Rows near named flat spaces through zero (a row that begins with a name and a colon came from that space):
zq_cc: [ -6  -8  16  21  -8   0  -2   3   4 -14  22 -11   4  -2  -4  -8  21 -20
  19   1 -11   2 -27   9]
ct_th: [-12 -19  10  15   5   3 -17 -23 -11  16   2   7 -10   6  -7  37   9   5
 -14  -4  -1   8  19  -9]
bp_tn: [-10 -18  -6   2   7   9  -6 -13  -1  -4 -15  12   0  -3  -2  11  15 -26
  -4   7 -10  16 -10  -1]
rr_cz: [ -1  -3  22  15   5  -4 -13  -4   1   8  18 -10 -11  -5 -13 -13  19  -2
  10  -7  -1  -5  -2   7]
zq_cc: [  6 -11   7   3   7   9 -10  -5  -1   5 -11   7  -4  -6  -7 -11   7  -6
  -8   0  -6   7   0   3]
zq_cc: [ -9 -19  23   0  -6  17 -19 -38  10 -12  -2   2   0   0 -17   8  22 -24
 -10   0 -30  20 -14   3]
cq_zl: [  3  -1 -14  -9   1   2  -1  -6  17  -9 -21  -2   7  -1  -2 -15  -3 -10
  -1   0 -13  11 -19  -6]
ct_th: [ -8  15  24  -4 -15  -4  14   5  -8  -7  30  -7   3   0   5  -8   5  -4
  17   3   3 -15  -2  22]
zq_cc: [ -1  12 -14 -17  15  -5  -6  -6  24  -9  -8 -11  -6 -10 -12 -25  17 -19
  12  -3  -6  -1 -18  -2]
bp_tn: [ -8  -4 -12  -2  -7   5  -2 -13   6 -20   7   0   6   9  -1  41   0  -3
  -9   2  -8   7  -2 -15]
rr_cz: [  5 -15  31  15 -13  12 -14 -17   0   0   8  -2   2   4 -10   1   3   6
 -11  -6 -18   9  -1   3]
bp_tn: [  9  14   5   1  -8  -7   6  14   1   0  15 -11   2   3   3  -8 -12  21
   5  -6   7 -13   5   0]
bp_tn: [  0  -5 -18  11  -3   1   3  10   0 -14   8   1   6   7   6  32  -5   4
  -3   3   3   2  -3 -15]
cq_zl: [ -1   0 -12 -11  27   6  -5   7 -10   3  -1  18 -18 -15  -4   4  22 -19
  -3   8  15  -7  16   7]
bp_tn: [  8 -12 -30  18   8   2   4  27   0  -9 -11   7   8  -2   9   5  -3  -7
   2   7   5   7 -15 -12]
ct_th: [ -7  17 -12 -28  13   0  -4 -15  10 -11   8   0 -12  -4 -10  18  13  -8
  -3   0   5  -9  13  -4]
bp_tn: [-16  -6  27  -6   5   1  -9 -26 -15  23   1   8 -14  -3  -7   2  15  -7
  -3  -1   0   0  19  16]
rr_cz: [ -3  18  -1 -14   4 -11  19  21 -17  16   4   6  -5  -5  14 -15  -8   5
  12   5  24 -19  18  17]
zq_cc: [-19  16  -8  -8  -5 -16   9  -6   9 -11  19 -16   1   6   2  16   6  -6
  20  -1   3  -9  -9  -4]
rr_cz: [  2   2  31   5  -8   7 -19 -22  13 -13  30 -16  -7   1 -22   3  18   2
  -1 -10 -17  -3  -3   2]
ct_th: [ -7 -30  27  40 -18   1  -5  -6 -15  15   0  -1  10  10   5   5  -3   4
   0  -2 -12  16 -11   2]
rr_cz: [  4  14  -7 -23 -13   5  18   4  -5  -9  -4   9  10   5  13  11 -23  10
 -12   7   4  -4  13   3]
bp_tn: [ -7  -1   8  -1   6  -3  -3  -7 -13  18   3   6 -11   1   0  12   2   7
  -4  -2  10  -5  22   3]
cq_zl: [  5   6  27  16 -30   2   2   0  -3 -15  44 -15   8  17   0  32 -14  33
  -5  -8  -3 -11  10  -4]
ct_th: [ -8  26 -47 -50  11  -2   0 -24  50 -44 -19 -14   5  -4 -13   0  10 -31
   6   2 -18   7 -32 -20]
ct_th: [  6  -1 -14  -2   7   0  -2   5   2   4 -14   4  -1  -1   1  -3  -6   5
  -6  -1   4   2   3  -7]
cq_zl: [ 28 -18  -8  21   7  26   2  44 -11 -23   3  22   7 -15   5 -13   9 -19
  -8  15   1   5 -13   9]
ct_th: [-20  -2 -21  -8  -4 -10   1 -25  13  -2 -19  -7   8  11   3  22  -6  -5
   2  -1  -9  14 -13 -18]
bp_tn: [ 24  15 -24  -2   1  -6  10  34  17 -11 -10 -11  10  -4   6 -36 -19  13
   8  -2   4  -6 -18  -8]
zq_cc: [-11  -9  16   3  -7   8 -11 -25  12 -17   9  -6   3   0 -12   4  21 -24
   4   0 -23  11 -22   4]
cq_zl: [ 36  31 -15  -5   9  -3   5  47  16 -19  23 -15  -4 -11  -4 -34  -8  23
   8  -6  17 -28   1  -2]
rr_cz: [ -9   6   0 -18  -3   4 -11 -33  21 -19   5 -10  -1   4 -15  19  10  -8
  -6  -5 -17   6  -6 -10]
rr_cz: [ 20  -7  16  30  -2   8 -15  18   7 -15  30 -12  -2  -3 -13  -6  13   8
   2  -7  -5  -5 -11  -3]
rr_cz: [  6  23 -23 -15   6  -6  15  26   3 -15  12  -2   0  -4   8   1  -5   3
   9   4  17 -17   3  -2]
cq_zl: [  6  13  16   0 -16   8  -4  -5   3 -25  46 -10  -1  10  -8  42  -1  23
 -11  -6  -1 -14  17  -7]
cq_zl: [-18  22   8 -19  -9 -20  -2 -33  12  11  10 -22  -6  13  -7  15  -8  23
   5 -14   0 -10  14  -9]
zq_cc: [  1  21 -25 -39  10  -2  -2 -18  32 -16 -20  -9  -1  -4 -11 -15   0  -9
  -1  -3  -9   2 -11 -11]
zq_cc: [-17  24 -15 -19 -14 -14  15  -9  14 -20  16 -17   9  11   6  23  -7   2
  14   0   0  -9  -8  -9]
ct_th: [ -3   1  -4  -3  -4  -1   2  -5   9  -9  -3  -5   6   1   0  -4   1  -8
   5   1  -8   4 -14  -2]
cq_zl: [  8  13 -14 -16   9   1  -3   2  16 -12  -2  -4  -4  -5  -7  -8   3  -2
  -1  -2   0  -4  -3  -6]
[ 46  20 -26  16  -5   5  33  93 -17 -24  29   8  14  -6  28 -11 -32  31
   2  11  36 -30   8   3]
rr_cz
[  1   0   6  19 -13  -4  12  22 -10  -4  19  -4   9   5  11   4  -7   7
  10   2   6  -7  -5   4]
zq_cc
[ -3   6 -15 -10   4   1  -7 -12  20 -21   4  -9  -1   1 -10  15   9  -8
   0  -2  -8   2 -10 -14]
rr_cz
[ -2  12   0 -11   1  -6  14  12 -12  10   1   5  -2  -2  10  -9  -7   4
   6   4  15 -12  13  11]
rr_cz
[-11  -5  23  20  -9 -13   7   5 -25  30  11  -1  -2   7  11   2  -8  17
  10  -3  13  -8  16  11]
cq_zl
[ -4  -1  -4  17  20 -12 -14   6  11   2  14 -15 -15  -9 -14 -13  29 -13
  21  -7   5  -7 -14  -4]
rr_cz
[-16   0 -14 -20   5  -7  -4 -31  17   7 -34  -4   2   2  -4  -9   0 -15
   2  -2 -14  15 -14  -8]
cq_zl
[ 27  17 -37 -13  17  -8  17  46  -7  20 -31  11  -1  -7  18 -32 -34  28
  -6   2  31 -13  20  -5]
ct_th
[ -7   6   8 -20 -10   3   5 -19  -3   1  -6   5   3   5   3   8  -9   3
  -9   2  -5   2  10   5]
rr_cz
[  0  -2 -27 -21  19   3  -6 -12  11   3 -36  10  -4  -6  -4  -6   1 -13
 -11   2  -3  11  -1 -10]
bp_tn
[  0 -13  13  18  -8   6   2   7 -16   1  11   8   3   2   6  13   0   1
  -3   4   1   2   4   6]
cq_zl
[ -1 -22 -12   8  14   5   3  12 -10  14 -38  19   4 -12   9 -29   6 -29
   3  11  -1  17 -17   9]
cq_zl
[  4  20   7 -21  19   4  -3   5 -14   4  27  10 -25 -11  -8  14  14   8
  -8   1  24 -26  43  11]
ct_th
[-3 -3  5  7 -7  1  1 -1 -2 -6 11 -2  3  4  1 12  2  0  1  1 -2  0 -2  0]
bp_tn
[  3  29  22 -21 -18  -7   3 -14  11  -4  22 -20   0   8  -7  -5 -14  28
   0 -12  -3 -17  13   3]
bp_tn
[ -3 -10  14   4  -9  10  -6 -15   2  -8   3   1   4   3  -5   8   6  -8
  -6   1 -15  10  -7   2]
zq_cc
[ -2  12   1 -11  -3  -2   7   2   4 -10   9  -4   1  -2   0  -6   3  -5
   8   2   1  -7  -4   6]
ct_th
[  5   7  -5  -3  -1  -6   2   5   8   1  -5  -7   2   0   0 -16  -7   6
   5  -3   0  -2  -6  -2]
cq_zl
[  1   8  19  -8   5   9  -8  -5  -2 -11  29   2 -13  -8 -13   6  23  -9
  -1   1   1 -12  12  13]
ct_th
[-32   2 -15 -25  14 -15  -2 -36   6  18 -29   1  -9   0  -2   4  11 -22
   8   1  -1   8   0  -3]
rr_cz
[ 12 -22 -69  17  32   2   3  40  -1  -3 -42  22   4  -8  15  11  -4 -15
  -7  13  16  16 -13 -28]
bp_tn
[-25   1  10 -15   1   2 -10 -40  -5   0  15   4 -12   7  -9  51  15  -4
 -11  -1  -2   0  24  -4]
cq_zl
[ -7  13 -34 -16   9 -18  15   7  -8  24 -25   5  -2   7  17  14 -28  23
  -3   0  24  -6  24 -14]
ct_th
[ 16  -2 -15  -6   2  16  -3   7  17 -30  -5   3   7  -6  -6  -4   4 -13
  -9   5 -12   8 -17  -7]
cq_zl

Rows near named flat spaces through zero:
qzfh: [-11  -2  -3 -16  18   8  -4 -16   9  -9  -5 -12   7   4  11  -9 -11  -1
  -6  -5  -6 -20   7 -11]
gqph: [ 20  -9  -3  18  -4   6   6  12 -15   5  -5 -11  -7  -8 -30  31   0   7
  10  -1 -13  14   2  11]
pcbs: [-1  6  5 -8 14  5  3 -3 -1 12 -2 15 -5  4 12  3 -5 -8  2 12 -3 10  1 -8]
mqqn: [  3  22  27   5 -10   8  19  -5   4 -15  10   4   8 -18  16 -23  25   8
  -6 -29  30 -10 -33  25]
pcbs: [  2   7  -9  -1  18  14  23  -7   0   3  -2  -2   0  -2   3 -14   4   8
   7   4  -1  12   4  -5]
mqqn: [ -5  -5  -7  -5   0   8   3  -4   2 -37  -4 -20   7  -3  -1 -21   5  13
  -3 -25   8 -27  13   7]
mqqn: [  0   6  34 -11  19  17  15 -23   1  17   2   3  13 -23   7  19   1 -10
  18   2  23  -4 -35 -18]
qzfh: [-13  -4 -17  -8   4  -5 -38   4  17  -6 -10   4   2  30  17   2 -39 -11
 -24  13 -35  -2  30  -3]
gqph: [ 19  -2   0  26 -34  -7   0  31   8  -9  -2   2 -14  -4 -15   2 -24  -3
  -2  10  17   7  -7  -7]
gqph: [ -8  -4  -1  -4   4  -5  -5 -10  -1  13   4  -1  10   0  -2   7   7  -2
   4   4  -2   3  -4  -4]
pcbs: [-16   0  24 -24   8  -2   2 -18 -18  -9  16  32  11  -1  24  -8  41   0
  19 -11  28   2   4   6]
gqph: [-13  11 -18 -14  35  17  19 -20  -4   6 -13 -16   9 -11   1 -12  23   8
   5  -2 -11  -4   8   2]
qzfh: [ 13   9 -16  26 -18  -7   5  17  12  11  -4 -18  -9  -3 -17  -6 -11   5
 -17   2 -13   5 -15   9]
qzfh: [-11  -2   8 -23  16  -3 -15 -16   2   2   5   4   1  15  22  -4  -4  -7
 -13  -7 -15 -19   4  -3]
mqqn: [-19  11 -26  12  -1   4  -1  -8  22   2 -11 -15  32 -10  -6 -15   1   8
   0  11   4  14   0   0]
pcbs: [-24  -3 -38  -1  10  -3   1  -8 -16   3 -12  -9  22 -11 -23   0  46  14
  22   7  -4  18  30  12]
mqqn: [ 17 -15  -3  20 -27 -25  -2  12 -22  16  26   7  -8  13 -21  13  26  14
   3  -8 -15  29   0  26]
gqph: [ -6 -12  -5 -23  14  -1   8  -8  -8 -17   4   2 -10  10  11 -24   7   3
   7  -5   8 -18  22 -19]
mqqn: [  9  -9  26   3  -9  -5  14 -16   1  10  30   5  11  -1   4  -1   6   6
  11  -9  21   7 -32  -8]
pcbs: [ -8  11 -14   8  -2  -3  -2   2   9  14  -7  -2   7  -4  -3  -4   1  -2
  -5  13  -5  11  -4   2]
mqqn: [ 15  11  19  15   1  14  -1  13 -13  14 -14  11  -4 -19 -14  47   1 -10
   9   7  -4  20 -13  19]
pcbs: [ 22  -5   8   2   0  10   3  15  -6 -18  -7  -9 -26   4  -5   9 -21  -1
 -10 -13 -12 -19   6   4]
qzfh: [ -7  -6 -24  -5  19  12  12  -4  -7  -6 -11  -2   6   0  -8  -5   6   9
  19  12  -3  16  30 -10]
qzfh: [  6  -2   8   2   2   1  -8  -1  -8  -1  11  12   1  16   8  10   2   5
  -6 -10 -20  15   7  24]
pcbs: [ -1  13   6   0  -6  -7 -24  19  -4   6 -15  18 -17   2   7  20  -6 -20
 -16   9 -14  -3   4  15]
pcbs: [ 19  16   1   5  11  22  33  10   1 -12 -13 -11 -23 -13   0 -17  -6   5
  -5  -9   4 -12  -7   0]
pcbs: [ -2  -6 -15   6   8  -3 -17 -10  18  22  15  10  16  36  14   3 -33   2
 -12  20 -39  40  13  -2]
gqph: [-21  17   1  -1  14  13  -8 -21  17   5  -9  -9  36 -13   8   4   6   0
  -5  -4  -3   2 -14  15]
mqqn: [ 24 -50   5   8 -29 -21   2  -1 -19 -21  45 -13  -4  27 -22   0   6  28
  12 -32  -2  -1  11   3]
mqqn: [ -2  25   8   0  -1   7   0  11  19  -4 -10  17  -9   1  27 -19 -22 -14
 -18  10   9  -2  -9  -4]
pcbs: [  6  -2  11 -18  31  16  12 -12 -10   4   9  24  -8  19  25   0  -7   0
   9   6 -12  18  16  -8]
qzfh: [ -3   5  33 -11  -7 -16 -21   0 -16  17  18  44  -6  12  25  19  19 -16
  -3   0   0  13  -9  19]
gqph: [ -9   9  17  -2   4  22  -2 -16  18 -34  -1  -6  30  -9  18 -11  -8   7
  -4 -24  17 -15  -9  13]
gqph: [ -4 -26 -14   3  -9  -6 -11   3  -7  -8  -5 -10   9  -3 -27  20  -6   2
  21  11   6   2  20 -18]
mqqn: [ 12 -27  11   3 -15  -7   9 -10 -10 -20  29 -14   7   7 -12  -5  12  21
  11 -30  11  -8  -3   4]
qzfh: [  2  -3   6   4 -19 -15  -8  12  -1   3   2   5  -9  -3  -5   5  -2  -9
  -1   5  12  -7  -8  -7]
qzfh: [-28  14 -52 -13  32   4  -3  -2  11  21 -30   4   3  10   8 -19  -9  -8
   0  46 -24  22  40 -24]
qzfh: [  2   3   8   2   4   5  -7  -2  -5   0   7  16   5  11  10  10   2   2
  -3  -5 -14  18   6  21]
gqph: [ -6 -35 -15 -21  -2 -23  -9   3 -18  -4   8   6 -17  18  -9  -3   1  -4
  19  15   6 -10  35 -38]
gqph: [ -5   0  18  -3   3  14   3 -18  10 -21   8  -6  25  -7  10  -6  -1   8
   3 -20  17 -10 -12   5]
[-16  -2 -30 -11   5 -16  -6  -1  -7   4  -4  -8  -6  10  -2 -20  22   4
  -8   1 -18  -8  23   4]
mqqn
[-15  30  -9  10   6  12   3  -2  13  11 -21  -1  20 -23   1  -1  12  -4
  -3  11   6  13 -14  14]
mqqn
[-18  15 -18  -3   5   4   0  -4  18  -7 -12  -7  11  -4  11 -27  -1   1
 -10   4   4  -7   5  -3]
mqqn
[ 10 -12   8  -4   9   4  -7  -6   3   1  15  11  -2  28  15   6 -28   1
  -6   1 -23  13  11  -4]
pcbs
[ -3 -11 -12 -13  21  11  -7  -1 -25  -9 -23 -18  -6 -11 -23  30  15   0
  11  -7 -20 -19  28   8]
mqqn
[ 10 -13  -3   2   0   3 -11  13  -8  -7  -8   0 -12   8 -11  22 -20  -4
   2   6 -15   1  20  -3]
mqqn
[ -1  21 -14   8  -2   3  -2  21  -6  -3 -25  -2 -14 -13  -8   2  13  -4
 -11   1  -9  -4   8  23]
pcbs
[-11  28 -10  13  -7   1   0  10  25  17 -22   1   6 -20   2  -8 -14 -15
  -9  27  14   7 -20 -12]
qzfh
[ 14   2  -7  47 -42 -17  -3  17  14  24  23  14  19   9 -15   7  -7  11
  -1  16  -1  63 -20  19]
mqqn
[  3 -15 -14   6   4  12  13  -1  -6 -13 -10 -22   9 -14 -28   9   2  12
  22   0   8   0  13 -10]
gqph
[ -5  25 -42  13  10   6  11  19   5  18 -36 -12 -13 -15 -16  -8   3  -3
  -7  27 -17  13  13   1]
gqph
[  6  -5  -4  17 -14  10  -4  11  13 -24 -10 -12  10  -7 -13   6 -25   4
   2  -1   9  -1   4  -2]
qzfh
[ -2  -1   8  -3   8  21   5 -14  16 -26  -6 -22  18 -10   2  -5 -18   6
  -1 -17  11 -24  -7  -6]
qzfh
[ 18  -6   1  18 -21 -19  -5  18 -24  19  15  13 -16   9 -17  21  23   5
   0  -3 -18  27   0  29]
mqqn
[ -3  11 -15  -3  14  -4  11  -2  -5  29  -5  -2 -10  -2  -3  -5  16  -2
  -2  13 -15   8  -2  -2]
gqph
[  2  24  -8   7   2  12  22  10  -2 -10 -15  -6  -9 -18  -1 -22  21   7
  -5  -9   9  -5  -3  18]
pcbs
[-10  22 -32  15  -6  -9   2  21  10  30 -23  11  -6 -10  -8  -7  -1 -13
   0  45   2  30   3 -13]
qzfh
[ -2   8  -8  -9   2  -8  19   2   5   3   3   5 -19   4  14 -39   4  -2
  -4   8  15  -9  -2 -22]
gqph
[ 18   5  12   2   2  14  32   5   2 -11  -8 -19 -20 -22  -9 -11  -7   1
   4 -10  24 -28 -22 -17]
pcbs
[-28  13 -23 -30  46  14  24 -29   6  14 -18 -13   8 -14  12 -30  17  -2
  11  16   6 -14   7 -33]
qzfh

Rows near named flat spaces through zero:
fj_zd: [ -7  14  16  15   3  -1   5 -13  -7   5  -4   7  17 -20  40  13 -10 -10
  11  -8 -18 -11  19  -7]
fj_zd: [  7   4   3   2  10  -5  -1  -2  -3   8   4  13 -14   4   5  -9  -3  -2
   3 -18   2  11   5  -8]
hh_rn: [  8  38   5  10  24  -3   2  17  -5  20  22  -4 -29  37 -20  -9 -29  -7
 -12  -2  32  10   4  -2]
hh_rn: [ -3  -1  12  -4   3   9  -5 -11   1  -5  -5 -11  -3  13  -7  -5 -10   5
   0  -9  10  -3   6  12]
nb_gl: [-19 -11  -5 -10  -2   7   1   0   2   9   0 -10  -7   2 -12  -6 -13  -5
  -4  21 -12  -9  -1  -1]
nb_gl: [ -4   8  14   9  -3   8  -4 -10  -2  -5 -11 -19  -4 -11  19   5   1   1
   9  -5 -13 -13  -3  -3]
cg_jj: [-11  -4  17   5  13 -10  22 -34   1   0 -19  -2  22   4  27   2 -23  -4
 -12  -4 -17 -34  19  18]
bb_jp: [ -1 -29  -4 -28   3   4   5  -2   3   4   8  38   6 -17   9  17   2  -5
 -12 -10   4   2   6  14]
hh_rn: [ -5   2   2   8   1 -12   4 -12   1   1  -8 -14  -4  16  -3 -18 -11   5
   3   4  -6  -9  -2  -2]
dl_gg: [-15 -25   3 -11   8  -3   8 -24   2  11 -14  -1 -19   0   7 -19 -13  -3
  -3  -5 -27 -15   2  -2]
dl_gg: [ 13  19   7  15  -6  -9  -2   0  -1 -16   1   0  25   3  12  12   7   8
   6  -6  17   1   3   8]
cg_jj: [  2   5  10 -12   8  13   3   5   1   2  10   6  -6  -2   7  24  -8  -4
 -15  -5  18 -10  -2  17]
bb_jp: [  4 -25   1 -21  -7   3  -4  -4   3  -6   3  23  -2 -21  16  15  14   5
   0 -16   3   0  -7   9]
nb_gl: [ 14   8  -6   9   9 -24  18   0   1   3   1  13   5   7   9   1   3   0
 -12   0   1  -9  -8   1]
nb_gl: [  0  -1   9  -3  -7  11 -13  -1  -2  -6   2   0  -2 -11   9   7   4   3
  12 -11   5   6   1   0]
fj_zd: [ 10 -22 -23 -24  -9  -4  13  19  10 -12  11  26  30 -10 -12  32  22   3
 -27  22  18  -8 -16  27]
bb_jp: [  8 -46 -15 -42  -8   6 -11   8   8  -4  12  32 -20  -9 -17   3  20  10
  -7 -14  17  19 -18  12]
cg_jj: [  4  -7  -1 -15  -2  21 -15  14   0   0   9   6 -17 -10 -11   8  11  -1
   2 -11  12  18  -4  -1]
dl_gg: [  4   0 -20   4   1   4   5  16  -1  -3  -1  12  39   0 -27  -2  13 -10
  -7  14  -2  23  23  -3]
hh_rn: [  8 -21  -4  -2  -2 -36  10 -25   8 -10 -13  -3  -9  26  -3 -26   2  22
  -4  -5   1 -16 -22  11]
bb_jp: [ -3  13  11   9  -2   1   3  -4  -2  -2  -2  -7   7 -10  23  15  -4  -2
   3   2  -4 -16   0   2]
cg_jj: [  8  -9   0   2   4   5   0 -10   1  -8 -18  -6   1  -1  -6 -12  15   2
   0 -15 -11   7   3  -2]
dl_gg: [ -6 -10 -10   4   5  -6  13  -9   0   1 -13   9  32   0  -6 -11   0  -8
  -5   7 -20   3  23  -2]
bb_jp: [-11  28 -12  23  -8 -33   0  15  -5  18  23   2   3  20  -3 -17 -26  -1
  16  31   3   6   0 -23]
cg_jj: [ 32   8  -6   6   5   8  -8  13   1 -15  -7  -7 -14   7 -23  -5  36   8
  -4 -24  17  25 -14  -2]
fj_zd: [ 17 -14   2 -19  31  15  15  -2  -3  10   1  52  14 -14   7  16   5 -21
 -26 -38   5  20  35  12]
cg_jj: [-47 -48   6 -39 -13  19  -6 -17   0  14   8  30  20 -32  21  13 -33 -12
   8  14 -22 -11  30  11]
bb_jp: [ -4   2  10   8  -2 -12   5 -13  -4   2   1  20  18 -19  40  12  -6  -3
  11  -9 -12  -8  12  -4]
bb_jp: [  8  17  -1  35 -11 -12  14 -11   0 -25 -31 -26  50 -13  18   8  26   3
   4  14 -27 -21   1  -2]
hh_rn: [  3  13  15  -4  11  27 -12   7  -4   6   6  -7 -27  -3  -1   8  -4  -7
   0 -19  11   9   4  -2]
cg_jj: [ 21  13 -19  11  -3 -15  10  19   4 -11   0  -7  10  11 -20   3  24   6
 -13  16  11   1 -22   1]
dl_gg: [ 14  43 -10  10  -9  13 -14  52  -3   0  35  -2   0  -2 -17  32  11  -4
  -1  22  39  20 -15  -6]
hh_rn: [  6 -11   2 -10  -1  -1   0  -6   3 -11  -1  11  15   3  -2   6   4   6
  -6  -9  13   1   4  18]
fj_zd: [  4 -10  -8  -9 -13  -4   3   7   5 -12   5  11  21 -11   4  22  14   6
  -6  12   9  -8 -11  14]
hh_rn: [ 15 -19   4 -10   2  -9   5 -17   4 -17  -9  20  21   2   8   6  12  11
  -7 -24  13  -1   5  23]
nb_gl: [  6  -7  11   0 -16 -47   1 -28   7 -23   4   7  21  34  15  -4 -15  35
   6  -4  36 -22 -15  34]
dl_gg: [ 13   4   6   5   5 -15  16 -17   6 -22 -12  -3  39  25  -3   8  -2  12
 -20  -1  23 -20   5  37]
bb_jp: [ -9   5  10  -2   7   0   9  -5  -3  11   8  19  10 -12  28  18 -19 -11
  -4  -1  -3 -12  15   5]
dl_gg: [ -6   6 -20  -1  21  -2  23  17   0  25   6   3  -5  15 -28 -10 -16 -21
 -27  27 -10  -2   7  -7]
fj_zd: [ 12  -9 -13  -4  18  -4  14   3   0  12  -4  17 -13   1 -10 -11  10 -10
 -16 -11 -10  10   1  -8]
hh_rn: [ 19 -16 -21  -2  -3 -45  17  -1   6  -1   2  23  -7   9   4 -11  17  13
  -9   2   1  -6 -31  -1]
fj_zd: [ 17  -4  -6 -19  16  -8  11  14   1   9  26  52   7   2   3  22  -4  -7
 -23 -14  32  12   8  17]
cg_jj: [  7 -16 -45  -4 -23 -13   7  32   8 -11   3   2  26  -6 -37   2  38   5
 -10  46  -5   9 -27  -6]
dl_gg: [ 11  13 -12  24 -16   0 -11  14  -7 -17  -2  19  63 -20  -1   3  30  -3
  24  -3  -3  42  33 -17]
bb_jp: [  8  -3 -11  -9 -25   1 -18  21   8 -16  10 -25 -27   3 -20   8  23  22
   5  18  22  -3 -49   4]
nb_gl: [-27 -20   1 -25 -24   0 -17   5   2   8  25  11 -14 -14  13  12 -19   6
  16  20   6  -9 -14   2]
hh_rn: [-16  10 -15   9 -10   1  -2  21  -3  17   8 -16 -20 -12  -4  -5  -2  -9
  10  33 -24  -2 -16 -30]
nb_gl: [ -2 -11  -7 -10  13  25  13   9  -2  15  -7  10 -12 -36  10  17  15 -24
 -16  -1 -32  -4   3 -13]
nb_gl: [  7   3  14   9  -4 -20   7 -20   2 -12  -9  -3   7  -1  32   9   0  13
   3 -10   1 -25 -12  12]
fj_zd: [  1 -15  -4 -24   4  25 -13   8   6  -8   3 -12 -12  26 -52 -10  -1   6
 -13  -2  30  17   1  21]
cg_jj: [ 10 -19   3  -9   2  -5   4 -17   3 -16  -9  23  36   2   3   4   8   7
  -6 -21  11   6  19  23]
fj_zd: [ -1  -1 -15   8   1 -15  20   3   1   7  -7   0   6 -11   8   1   9  -8
 -10  21 -26 -16 -11 -11]
nb_gl: [  4  14 -24   3  12  -2  12  34  -5  29  20  22 -15 -11  -8   3   4 -23
 -12  17 -11  16  -2 -28]
dl_gg: [ -3 -13   3   1   2  -9   9 -21   2  -7 -16   2  20   3   7  -8  -2   3
  -2  -5 -11  -9  12   9]
[-12  21   8  -1  -4  -6 -18  16  -4  22  35  -3 -46  16   2  -5 -33   4
  16   8  23   4 -16 -13]
bb_jp
[ -7   6   2  -3  -4  -4   3   7   0   6  14   8   3  -7  15  19 -11  -3
  -3  14   6 -14  -6   5]
bb_jp
[-13  -6 -14   1 -15  -3   2   9   1   0   2   2  23 -14  -1   5   4  -3
   5  28 -14  -2   1  -7]
hh_rn
[  4 -11  -9 -11   1 -12   8   5   2   5  11  26   1  -5   7   9   2  -1
  -9   2   5  -2  -7   4]
nb_gl
[ -5  18   6   8   4   6  -4   7  -3  12   5 -18 -32   1   3  -3 -10  -5
   5   4  -5  -5 -10 -15]
cg_jj
[ -1   7   4  14   3  -9   0  -7  -6   9  -3   4  -9  -7  19 -12  -3  -4
  14 -11 -18   5   6 -21]
dl_gg
[-11 -20  -1 -24 -12  22 -17   9   3   2   8  -6 -29 -14  -8   6   4   3
   5   4   1   2 -16  -1]
dl_gg
[ 15 -14  -3   5   6  -1  -6 -11  -2   0 -20   1 -27  -8   0 -29  26   2
  13 -34 -24  22  -3 -24]
fj_zd
[ -4   9  12   6  -8   1 -17  -4  -2  -4   4 -16 -13  11   0 -10 -10  10
  19  -6  11   5  -2  -3]
fj_zd
[ 3 15 -2  9 -4 -3  4  9 -1 -6  5  0 25  0  2 15  1 -1 -3 12  9 -3  4  6]
dl_gg
[  3  -6  15   7   3  11   0 -21  -4 -10 -22   3  16 -25  29   6  13  -4
   9 -28 -22  -1  19  -2]
hh_rn
[-13 -22  -5 -16  -1  12  -5  -1   1  10  -2   1 -20 -10  -7 -10  -1  -5
   2   2 -17   4  -2  -9]
dl_gg
[-16  -1   6   5  22  30  14 -13  -3   9 -28 -23   8  -5 -11 -10  -9 -24
 -14   3 -37  -8  32  -4]
fj_zd
[  5 -15  -5  -6  -6   2   3  -8   5 -22 -12   4  45   5 -15   5  12   7
  -8   2  10   2  14  24]
dl_gg
[-15  -7   6 -16 -12  12  -4   3   4  -2   8 -11  -6 -10   8  23  -9   3
  -4  19   6 -25 -16  15]
dl_gg
[  6  -3  -5   7  17  12   7  -9   0  -4 -25 -15   9  17 -33 -26   8  -7
 -11 -10 -12  14  21  -1]
bb_jp
[-10 -15   4 -21   1  23  -4   3   1   4   4   5  -9 -16   1  15  -3  -7
  -6   0  -2  -4   2   7]
cg_jj
[  9 -22  -2  -2  -9 -13  -9 -14  -1  -8  -8  21   3 -12  13 -15  20  10
  19 -27 -10  19   2 -10]
bb_jp
[  8   7  -7   8  13 -19  12   3  -3  17   5  15 -19   4   7 -13  -2  -7
  -4  -6 -10   4  -4 -18]
fj_zd
[ 15  21  -2  11   4   4  -4  21  -6   8  13  16  -8 -19  14  13  15 -10
   7 -12   1  20   0 -21]
nb_gl
[  4  -1  -2   1   3 -10  -2  -1   1   9  -1 -16 -50   9  -2 -19   1   6
   3  -4  -8  -6 -30 -15]
hh_rn
[ 10  40  -2  17  17  13   5  32 -11  21  22  24   7 -17  12  24  -2 -28
  -5  -3   4  22  23 -21]
hh_rn
[ 14  43   1  16   1 -22   0  25  -2   5  33   5  -6  23   3  17 -15   5
  -3  12  43  -2 -17   3]
cg_jj
[  2  -9   2  -3 -14  -9   1  -4   2  -9   2  16  16 -25  32  23  12   5
   6  -1  -4 -12  -9   5]
bb_jp
